Here is a tiny trained network, its code and every weight. The questions are about switching its units off for an input and a target symbol, where a switched-off unit gives its printed mean instead of its output.

import numpy as np


def w(rows, s, z=0):
    codes = np.array(rows[::2]) - 128.0
    scale = np.full(codes.shape[1], s)
    scale[-1] = z or s
    return codes * scale


def norm(h):
    return h / np.sqrt((h * h).mean(-1, keepdims=True) + 1e-5)


def f(y):
    return y / 2 * (1 + np.tanh(0.7978845608 * (y + 0.044715 * y**3)))


def softmax(a):
    e = np.exp(a - a.max(-1, keepdims=True))
    return e / e.sum(-1, keepdims=True)


def log_softmax(a):
    a = a - a.max(-1, keepdims=True)
    return a - np.log(np.exp(a).sum(-1, keepdims=True))


def net(x, mask):
    ids = ['ΓΔΦΨΩαβεζηθλμξπτ'.index(c) for c in x.split()]
    T = len(ids)
    res = E[ids] + P[:T]
    u = 0
    for l in range(2):
        q, k, v = (norm(res) @ M[l].T for M in (Q, K, V))
        z = softmax(np.where(np.tri(T) > 0, q @ k.T / 4**0.5, -1e9)) @ v
        res = res + np.where(mask[u], z, O[l][:, -1]) @ O[l][:, :-1]
        u += 1
        y = f(norm(res) @ A[l][:, :-1].T + A[l][:, -1])
        res = res + np.where(mask[u : u + 4], y, B[l][:, -1]) @ B[l][:, :-1]
        u += 4
    return log_softmax(norm(res)[-1] @ U[:, :-1].T + U[:, -1])


Q, K, V, O, A, B = {}, {}, {}, {}, {}, {}
E = w([
[171,133,112,228,185,5,145,250,102,128,112],'Γ',
[123,158,138,178,91,226,120,132,111,158,128],'Δ',
[186,157,167,76,77,89,192,123,153,112,172],'Φ',
[100,129,175,205,195,171,80,128,177,177,62],'Ψ',
[200,174,81,131,46,154,121,187,88,164,140],'Ω',
[170,118,176,117,120,121,242,139,18,148,173],'α',
[137,214,114,114,118,162,106,70,200,99,155],'β',
[152,178,92,165,139,100,50,144,156,142,91],'ε',
[165,129,81,98,186,85,157,114,178,81,176],'ζ',
[100,168,159,190,127,120,125,158,107,115,121],'η',
[171,192,58,166,171,141,191,98,94,28,175],'θ',
[208,111,84,168,203,138,173,197,169,50,129],'λ',
[213,155,26,150,89,198,88,185,117,71,115],'μ',
[159,138,73,249,179,194,148,212,107,83,156],'ξ',
[165,107,146,99,100,208,157,161,174,87,107],'π',
[112,215,200,142,96,183,150,114,148,221,89],'τ',
],0.015)
P = w([
[174,158,190,137,95,163,36,129,119,92,119],'0',
[121,141,47,155,127,149,139,27,182,119,48],'1',
[113,170,154,12,198,147,114,191,153,194,142],'2',
[115,182,33,151,83,136,151,24,173,100,28],'3',
[136,186,147,105,147,169,174,116,52,92,167],'4',
[229,53,26,216,174,146,83,127,121,248,129],'5',
],0.013)
Q[0] = w([
[2,140,128,107,106,75,170,151,132,31,2],'0.h0',
[107,158,189,152,155,210,113,118,156,96,143],'0.h0',
[160,243,49,141,124,134,153,123,218,125,60],'0.h0',
[185,125,139,158,105,46,120,84,121,158,75],'0.h0',
],0.0068)
K[0] = w([
[177,129,177,254,71,87,77,57,93,36,109],'0.h0',
[98,173,160,155,115,160,113,120,121,146,113],'0.h0',
[151,206,183,135,112,152,80,160,126,75,94],'0.h0',
[114,130,177,168,109,44,53,148,143,161,155],'0.h0',
],0.0089)
V[0] = w([
[110,230,76,23,69,141,80,138,81,134,152],'0.h0',
[218,120,98,159,147,8,84,209,167,231,41],'0.h0',
[229,122,27,93,74,105,198,60,161,215,142],'0.h0',
[158,155,103,119,155,254,41,75,159,169,127],'0.h0',
],0.0057)
O[0] = w([
[163,89,193,183,118,122,100,127,91,211,95,148],'0.h0',
[75,89,142,118,177,165,114,53,146,92,126,254],'0.h0',
[210,151,102,116,211,145,124,108,162,70,70,42],'0.h0',
[97,114,117,57,151,10,73,126,25,167,150,186],'0.h0',
],0.011,0.0063)
A[0] = w([
[133,166,190,159,117,78,2,186,120,112,139,234],'0.n0',
[81,165,166,212,66,177,29,166,189,176,96,177],'0.n1',
[121,96,81,200,84,144,178,97,134,143,148,158],'0.n2',
[118,128,117,167,124,75,169,41,113,152,114,254],'0.n3',
],0.0078,0.0027)
B[0] = w([
[113,115,142,67,149,155,228,91,137,55,153,254],'0.n0',
[189,86,102,100,133,84,235,150,115,96,164,216],'0.n1',
[110,59,125,120,135,37,254,148,223,111,84,187],'0.n2',
[106,130,82,119,77,213,42,155,186,111,33,228],'0.n3',
],0.0091,0.0061)
Q[1] = w([
[68,231,15,99,86,148,158,121,133,133,56],'1.h0',
[95,95,101,254,81,148,144,157,115,74,168],'1.h0',
[111,84,118,105,229,107,76,68,109,214,181],'1.h0',
[45,212,202,70,74,110,83,90,174,66,61],'1.h0',
],0.0068)
K[1] = w([
[143,109,216,136,82,121,139,82,86,2,179],'1.h0',
[66,49,89,232,185,123,182,147,103,109,127],'1.h0',
[60,96,65,64,206,130,113,155,131,180,133],'1.h0',
[73,87,70,172,54,134,178,45,94,24,71],'1.h0',
],0.0061)
V[1] = w([
[189,6,149,18,113,216,88,191,147,122,187],'1.h0',
[49,82,49,176,219,193,134,254,73,95,103],'1.h0',
[89,88,192,186,171,97,167,135,133,217,113],'1.h0',
[173,83,113,179,95,219,97,231,64,156,178],'1.h0',
],0.007)
O[1] = w([
[147,156,190,106,133,99,171,101,103,38,153,252],'1.h0',
[135,229,137,83,41,119,94,31,162,153,131,160],'1.h0',
[24,127,107,71,56,188,109,168,141,82,125,125],'1.h0',
[98,53,74,9,214,121,146,118,124,122,98,32],'1.h0',
],0.013,0.0043)
A[1] = w([
[129,220,187,111,187,106,180,175,84,62,246,249],'1.n0',
[184,128,142,130,174,183,132,175,106,109,78,158],'1.n1',
[103,169,101,132,142,121,149,117,91,123,105,208],'1.n2',
[96,83,97,145,119,187,119,210,142,118,101,2],'1.n3',
],0.011,0.0041)
B[1] = w([
[141,122,200,43,78,139,146,164,114,163,248,250],'1.n0',
[47,220,137,109,125,187,107,120,148,146,162,160],'1.n1',
[130,91,177,90,140,153,58,138,128,172,179,158],'1.n2',
[209,95,121,102,76,156,74,139,94,68,90,133],'1.n3',
],0.014,0.016)
U = w([
[83,111,95,167,95,172,208,67,201,90,127,164],'Γ',
[85,44,74,54,157,55,129,152,67,163,98,36],'Δ',
[121,116,144,188,202,191,209,191,137,58,132,113],'Φ',
[33,173,111,111,88,129,46,131,121,181,180,144],'Ψ',
[23,185,121,124,228,184,120,118,111,100,120,92],'Ω',
[130,88,69,61,157,175,189,186,182,74,96,149],'α',
[103,112,149,203,181,117,122,198,68,167,141,46],'β',
[129,71,186,228,119,110,76,82,92,136,116,133],'ε',
[146,228,166,217,128,130,133,152,168,125,144,144],'ζ',
[93,10,77,120,58,115,184,160,140,144,114,68],'η',
[168,118,74,137,192,98,197,149,143,215,94,253],'θ',
[189,164,135,145,130,52,166,35,144,91,137,75],'λ',
[182,104,173,102,206,83,118,70,86,114,90,135],'μ',
[105,113,76,33,110,67,147,54,141,134,89,80],'ξ',
[133,126,163,57,106,117,223,151,102,95,202,116],'π',
[122,104,101,111,92,190,66,210,100,94,71,137],'τ',
],0.011,0.0033)

Each question gives the input, a string of symbols that net reads in full, and the target symbol t.
The units are the heads (4 rows each of Q, K, V and O) and the neurons (one row each of A and B). Each row of codes is followed by its name. A weight is (code - 128) times the scale printed after its matrix; where a second scale follows, it is the last column's (O, A, B and U).
mask holds one flag per unit, layer by layer, with each layer's heads first. A switched-off unit (its flag False) gives its mean, the last column of its rows in O or B, instead of its output. The means were averaged over made-up inputs and are rounded, as every weight is.
A unit's drop is (log p(t) with every unit on - log p(t) with that unit switched off) / (log p(t) with every unit on - log p(t) with every unit switched off).
The circuit of an input: a set's keep is (log p(t) with only the set's units on - log p(t) with every unit switched off) / (log p(t) with every unit on - log p(t) with every unit switched off). Starting from all 10 units, units are removed one at a time, each time the one whose removal leaves the highest keep (on an exact tie, the one counted first), for as long as the keep stays at least 0.8.
units of the circuit, in order: the units of the circuit, biggest drop first
k most important neurons: the k neurons with the biggest drops, biggest first
top k neurons in layer l: the k neurons of layer l with the biggest drops, biggest first
input τ Γ Ω π λ Ψ, target Ω: units of the circuit, in order -> (0.h0, 1.n1, 1.h0, 1.n0)
input Γ Ψ ξ Ψ Δ Φ, target ξ: units of the circuit, in order -> (1.h0, 1.n0)
input Γ λ Ψ μ Ψ τ, target Ψ: units of the circuit, in order -> (0.h0, 1.n0)
input λ Ψ θ ζ π Ψ, target θ: units of the circuit, in order -> (0.n1, 1.n0, 0.h0)
input Γ θ ε Γ τ Δ, target ε: units of the circuit, in order -> (0.h0, 1.n0)
input π Ψ ε Ψ Φ ξ, target ε: units of the circuit, in order -> (0.h0, 1.n0)
input τ ζ θ Ψ τ ξ, target θ: units of the circuit, in order -> (1.n0, 1.h0, 0.h0)
input τ ξ θ τ, target τ: 3 most important neurons -> (0.n3, 1.n3, 1.n0)
input τ θ Δ Φ, target τ: 3 most important neurons -> (0.n0, 0.n3, 1.n0)
input τ τ ε Γ Φ Γ, target ε: top neuron in layer 1 -> (1.n0)
input Γ θ Φ τ ε π, target Φ: units of the circuit, in order -> (1.h0, 0.h0, 1.n0)
input μ β Γ Ψ, target μ: units of the circuit, in order -> (1.h0, 0.n3)
input Γ Ψ Ψ ζ ξ Γ, target Ψ: units of the circuit, in order -> (1.h0, 1.n0)
input Ψ Γ τ ξ Ψ, target Ψ: units of the circuit, in order -> (1.h0)
input ε Γ Δ β, target ε: units of the circuit, in order -> (1.h0, 0.h0, 1.n0)
input Φ τ Ψ Γ Ψ ξ, target Ψ: units of the circuit, in order -> (0.h0, 1.h0)
input ε ζ θ α Ψ λ, target θ: units of the circuit, in order -> (1.n0, 0.h0)
input θ θ Γ Γ, target θ: units of the circuit, in order -> (1.h0, 0.h0)
input ζ Γ μ θ Ψ ε, target μ: 2 most important neurons -> (1.n0, 0.n0)
input Γ Γ λ τ α π, target λ: 2 most important neurons -> (1.n0, 0.n0)
input τ Δ ε Φ, target τ: 3 most important neurons -> (0.n3, 0.n0, 1.n0)
input α θ α Γ ε Ψ, target α: top neuron in layer 0 -> (0.n1)
input τ ξ τ Δ Γ α, target τ: 2 most important neurons -> (0.n3, 1.n3)
input Δ Ψ ε η Γ Ψ, target ε: 2 most important neurons -> (1.n0, 0.n0)
input Ω ξ ξ τ Ψ β, target ξ: 2 most important neurons -> (1.n0, 0.n2)
input Γ τ λ μ Ψ α, target λ: 2 most important neurons -> (1.n0, 0.n3)
input μ ζ β Φ, target μ: top 2 neurons in layer 0 -> (0.n0, 0.n3)
input Ψ Γ Γ θ, target Ψ: top neuron in layer 1 -> (1.n2)
input τ β ζ Ψ α α, target ζ: top 2 neurons in layer 0 -> (0.n3, 0.n0)
